Below is a small trained network, with its code and all its weights. Each question gives an input and a target symbol and asks what happens when units are switched off, that is, made to give their printed mean instead of their output.

import numpy as np


def w(rows, s, z=0):
    codes = np.array(rows[::2]) - 128.0
    scale = np.full(codes.shape[1], s)
    scale[-1] = z or s
    return codes * scale


def norm(h):
    return h / np.sqrt((h * h).mean(-1, keepdims=True) + 1e-5)


def f(y):
    return np.maximum(y, 0)


def softmax(a):
    e = np.exp(a - a.max(-1, keepdims=True))
    return e / e.sum(-1, keepdims=True)


def log_softmax(a):
    a = a - a.max(-1, keepdims=True)
    return a - np.log(np.exp(a).sum(-1, keepdims=True))


def net(x, mask):
    ids = ['ΓΔΣΦΨΩαβεζηθλμ'.index(c) for c in x.split()]
    T = len(ids)
    res = E[ids] + P[:T]
    u = 0
    for l in range(2):
        r = norm(res)
        for j in range(3):
            rows = slice(2 * j, 2 * j + 2)
            q, k, v = (r @ M[l][rows].T for M in (Q, K, V))
            z = softmax(np.where(np.tri(T) > 0, q @ k.T / 2**0.5, -1e9)) @ v
            o = O[l][rows]
            res = res + np.where(mask[u + j], z, o[:, -1]) @ o[:, :-1]
        u += 3
        y = f(norm(res) @ A[l][:, :-1].T + A[l][:, -1])
        res = res + np.where(mask[u : u + 4], y, B[l][:, -1]) @ B[l][:, :-1]
        u += 4
    return log_softmax(norm(res)[-1] @ U[:, :-1].T + U[:, -1])


Q, K, V, O, A, B = {}, {}, {}, {}, {}, {}
E = w([
[180,214,57,100,217,222,177,194,99,105,146],'Γ',
[149,126,110,129,111,143,190,100,130,153,107],'Δ',
[168,214,130,143,109,30,169,247,192,90,92],'Σ',
[179,149,102,5,158,184,89,99,151,120,121],'Φ',
[47,160,135,178,144,194,59,210,123,158,150],'Ψ',
[183,160,163,176,143,167,187,124,158,185,95],'Ω',
[109,22,109,192,171,172,105,47,49,73,102],'α',
[189,162,139,173,149,136,107,123,149,120,101],'β',
[184,174,141,172,136,166,109,128,142,49,217],'ε',
[88,147,190,124,150,186,190,173,107,148,117],'ζ',
[136,133,158,145,120,162,136,130,131,152,139],'η',
[181,160,163,145,117,138,178,94,130,135,216],'θ',
[141,153,179,149,152,140,138,73,78,178,27],'λ',
[107,156,135,130,101,172,86,219,47,112,104],'μ',
],0.021)
P = w([
[133,150,80,73,180,123,82,118,110,107,163],'0',
[176,214,209,115,146,171,160,113,153,30,122],'1',
[162,143,210,147,122,141,181,93,163,67,126],'2',
[141,159,186,124,105,140,218,116,157,89,101],'3',
[162,114,190,138,75,131,212,71,144,127,125],'4',
[182,164,165,155,98,116,199,106,139,105,134],'5',
[179,178,157,157,103,118,191,108,123,124,119],'6',
[185,220,119,157,81,104,200,86,119,101,165],'7',
[175,220,125,149,65,106,176,107,94,119,161],'8',
[184,234,118,143,65,104,169,121,93,141,151],'9',
[205,248,105,162,54,118,157,133,69,154,146],'10',
],0.012)
Q[0] = w([
[109,192,89,103,133,176,148,136,89,126,107],'L0H1',
[139,94,183,131,77,2,179,243,155,111,132],'L0H1',
[133,71,150,174,128,147,141,96,105,79,127],'L0H2',
[79,65,56,118,185,94,74,106,188,144,102],'L0H2',
[176,150,135,164,47,205,194,116,110,106,124],'L0H3',
[179,235,164,152,131,193,120,164,118,90,67],'L0H3',
],0.0089)
K[0] = w([
[102,136,2,144,207,127,159,122,163,140,182],'L0H1',
[115,125,191,182,12,32,139,178,196,54,59],'L0H1',
[130,104,146,233,45,160,154,116,35,67,80],'L0H2',
[196,84,158,141,62,214,143,173,194,26,106],'L0H2',
[53,135,60,87,182,173,78,114,145,222,152],'L0H3',
[109,212,124,102,217,148,121,69,101,249,174],'L0H3',
],0.007)
V[0] = w([
[206,151,144,100,160,189,109,117,53,145,67],'L0H1',
[126,67,173,145,128,42,206,104,113,62,139],'L0H1',
[66,86,59,96,87,96,201,129,55,108,190],'L0H2',
[165,193,183,119,94,84,178,91,13,125,25],'L0H2',
[88,191,178,140,184,183,118,138,115,190,178],'L0H3',
[1,106,88,68,61,68,32,96,117,104,99],'L0H3',
],0.0081)
O[0] = w([
[16,204,208,67,206,46,148,120,149,103,57,200],'L0H1',
[104,209,145,149,34,159,152,22,9,52,62,105],'L0H1',
[221,250,105,246,225,203,81,177,61,36,68,60],'L0H2',
[1,235,220,134,192,54,166,94,34,115,95,227],'L0H2',
[89,31,124,179,51,202,206,121,173,235,145,234],'L0H3',
[217,160,200,169,113,134,21,244,144,145,94,2],'L0H3',
],0.0078,0.0096)
A[0] = w([
[51,55,197,154,46,253,117,133,90,32,68,200],'L0N1',
[145,53,181,146,79,149,139,30,78,208,108,120],'L0N2',
[149,95,131,179,173,191,2,135,83,71,82,2],'L0N3',
[62,86,193,221,52,178,131,189,128,151,199,79],'L0N4',
],0.0066,0.0058)
B[0] = w([
[161,240,118,132,177,97,158,103,184,64,158,243],'L0N1',
[181,196,138,150,226,138,98,192,171,177,164,254],'L0N2',
[166,137,100,119,27,45,114,146,135,146,83,131],'L0N3',
[46,248,94,182,121,189,211,158,185,149,121,203],'L0N4',
],0.011,0.0048)
Q[1] = w([
[92,184,136,174,239,94,151,96,127,163,156],'L1H1',
[42,197,231,194,137,158,134,64,180,214,119],'L1H1',
[174,203,254,98,120,171,171,71,206,90,177],'L1H2',
[185,96,190,53,149,188,83,240,139,42,86],'L1H2',
[46,144,157,141,144,97,155,119,139,88,84],'L1H3',
[145,12,125,188,131,182,17,129,50,136,77],'L1H3',
],0.0068)
K[1] = w([
[84,137,122,171,142,55,101,121,77,113,82],'L1H1',
[77,137,89,174,72,126,101,109,132,142,114],'L1H1',
[142,66,108,11,121,114,62,133,88,137,137],'L1H2',
[151,146,201,120,105,199,139,92,117,120,85],'L1H2',
[159,112,132,149,165,147,123,99,91,148,118],'L1H3',
[88,156,206,117,105,116,196,107,185,116,92],'L1H3',
],0.011)
V[1] = w([
[50,72,158,180,242,192,108,128,94,135,162],'L1H1',
[136,159,110,188,169,190,163,89,107,167,165],'L1H1',
[135,111,114,6,181,56,67,195,197,150,176],'L1H2',
[86,43,152,56,82,137,91,36,97,117,158],'L1H2',
[203,45,114,148,110,185,55,200,139,209,175],'L1H3',
[106,159,255,209,111,110,173,137,109,154,94],'L1H3',
],0.01)
O[1] = w([
[115,110,114,173,167,131,51,127,199,129,63,127],'L1H1',
[168,118,79,123,130,196,127,60,119,146,12,160],'L1H1',
[142,106,127,62,171,83,102,236,104,206,108,248],'L1H2',
[114,135,35,51,73,153,5,102,108,115,126,109],'L1H2',
[55,99,190,145,113,195,148,133,59,175,49,81],'L1H3',
[133,145,230,105,97,111,107,103,202,151,121,81],'L1H3',
],0.013,0.017)
A[1] = w([
[127,142,208,184,83,123,176,200,76,44,82,148],'L1N1',
[118,56,127,180,118,254,107,114,43,114,32,254],'L1N2',
[61,56,117,145,142,178,171,202,69,177,58,187],'L1N3',
[159,184,134,117,170,120,144,64,96,69,73,103],'L1N4',
],0.0094,0.0045)
B[1] = w([
[162,122,112,117,147,93,156,70,52,160,113,154],'L1N1',
[146,76,224,113,136,160,131,125,138,68,250,178],'L1N2',
[149,185,109,164,167,76,96,118,120,153,185,250],'L1N3',
[170,154,131,113,172,145,122,164,109,110,103,166],'L1N4',
],0.018,0.012)
U = w([
[125,113,135,88,187,128,160,159,149,95,143,253],'Γ',
[139,139,80,150,152,102,125,103,113,141,124,156],'Δ',
[164,174,117,122,50,100,159,113,80,137,149,167],'Σ',
[162,158,130,12,141,161,81,148,125,143,123,58],'Φ',
[100,156,101,174,128,153,109,152,192,158,165,63],'Ψ',
[147,128,128,117,121,151,136,101,191,154,63,63],'Ω',
[191,147,132,152,188,110,72,124,141,83,120,43],'α',
[93,91,83,120,123,99,125,70,151,125,127,74],'β',
[108,140,186,119,100,110,55,110,157,81,168,125],'ε',
[120,136,112,98,135,202,143,95,108,105,75,139],'ζ',
[77,117,122,126,153,139,89,113,78,96,176,52],'η',
[142,91,202,128,97,169,96,105,124,134,142,180],'θ',
[75,166,189,111,157,100,120,89,96,138,62,118],'λ',
[122,151,112,123,136,129,76,192,91,109,86,110],'μ',
],0.011,0.0066)

Each question gives the input, a string of symbols that net reads in full, and the target symbol t.
The units are the heads (2 rows each of Q, K, V and O) and the neurons (one row each of A and B). Each row of codes is followed by its name. A weight is (code - 128) times the scale printed after its matrix; where a second scale follows, it is the last column's (O, A, B and U).
mask holds one flag per unit, layer by layer, with each layer's heads first. A switched-off unit (its flag False) gives its mean, the last column of its rows in O or B, instead of its output. The means were averaged over made-up inputs and are rounded, as every weight is.
A unit's drop is (log p(t) with every unit on - log p(t) with that unit switched off) / (log p(t) with every unit on - log p(t) with every unit switched off).
The circuit of an input: a set's keep is (log p(t) with only the set's units on - log p(t) with every unit switched off) / (log p(t) with every unit on - log p(t) with every unit switched off). Starting from the 12 units with the biggest drops (on a tie, the unit counted first), units are removed one at a time, each time the one whose removal leaves the highest keep (on an exact tie, the one counted first), for as long as the keep stays at least 0.8.
units of the circuit, in order: the units of the circuit, biggest drop first
k most important neurons: the k neurons with the biggest drops, biggest first
top k neurons in layer l: the k neurons of layer l with the biggest drops, biggest first
which heads matter: for each layer, one digit per head in row order, 1 if its drop is at least 0.15 and else 0, layers parted by /
drop when u is switched off: that unit's drop, to one decimal
input β Ω ε θ, target Φ: units of the circuit, in order	(L1H2, L0H2)
input Ω Φ Σ β, target β: units of the circuit, in order	(L0H3, L1H2)
input μ Ψ μ Ω β θ θ θ ζ Ω ζ, target λ: which heads matter	111 / 001
input μ Δ Γ μ, target λ: units of the circuit, in order	(L0H1, L0H3, L1H3)
input β Σ Ω μ, target Φ: units of the circuit, in order	(L1H2, L0H2)
input η μ α λ λ η Ψ μ Ω, target Ψ: which heads matter	011 / 000
input Δ μ θ, target α: units of the circuit, in order	(L0H2, L1H1)
input Δ μ μ, target α: which heads matter	010 / 001
input Δ Γ β Σ α ε, target α: units of the circuit, in order	(L0H2, L1H1)
input λ Δ Δ θ μ, target ε: units of the circuit, in order	(L1H3, L1H2)
input θ Δ λ Δ, target ζ: most important neuron	(L1N3)
input μ Ψ Ω λ θ μ η, target λ: units of the circuit, in order	(L0H2, L1H3, L0H3)
input ε β ε Σ Σ Ω, target Σ: units of the circuit, in order	(L1H1, L0H1)
input Σ λ ζ Σ μ λ ε θ α, target α: units of the circuit, in order	(L1H3, L1H1)
input θ Δ θ Ω α Δ Ψ Φ β ε, target ζ: which heads matter	011 / 110
input Γ Σ λ θ Σ Σ, target Σ: most important neuron	(L0N2)
input α Ω λ λ μ Σ η ε Ω ζ, target Σ: which heads matter	111 / 110
input η Σ Ψ Σ η, target Ψ: units of the circuit, in order	(L0H3, L0N4, L0H2)
input β Σ ζ Ω θ Ψ Ψ, target Ψ: which heads matter	000 / 000
input ε λ η Φ μ Δ Ω μ β, target η: 2 most important neurons	(L1N2, L0N1)
input θ Σ η β Σ θ α θ Ω, target ζ: top neuron in layer 0	(L0N1)
input β λ ζ θ Ψ θ, target Φ: 2 most important neurons	(L1N3, L0N2)
input η Σ λ ε η Γ β Σ Ψ, target Ψ: 2 most important neurons	(L0N4, L1N3)
input μ Φ Σ θ ε η λ μ θ Ω, target λ: drop when L0H2 is switched off	0.4
input μ θ λ Σ Γ η, target λ: drop when L1H1 is switched off	-0.1
input μ α Σ Δ Ψ μ ζ θ Φ λ, target λ: drop when L0H1 is switched off	0.2
input θ Φ Δ μ Ψ Φ λ Φ, target Φ: drop when L1N4 is switched off	0.0
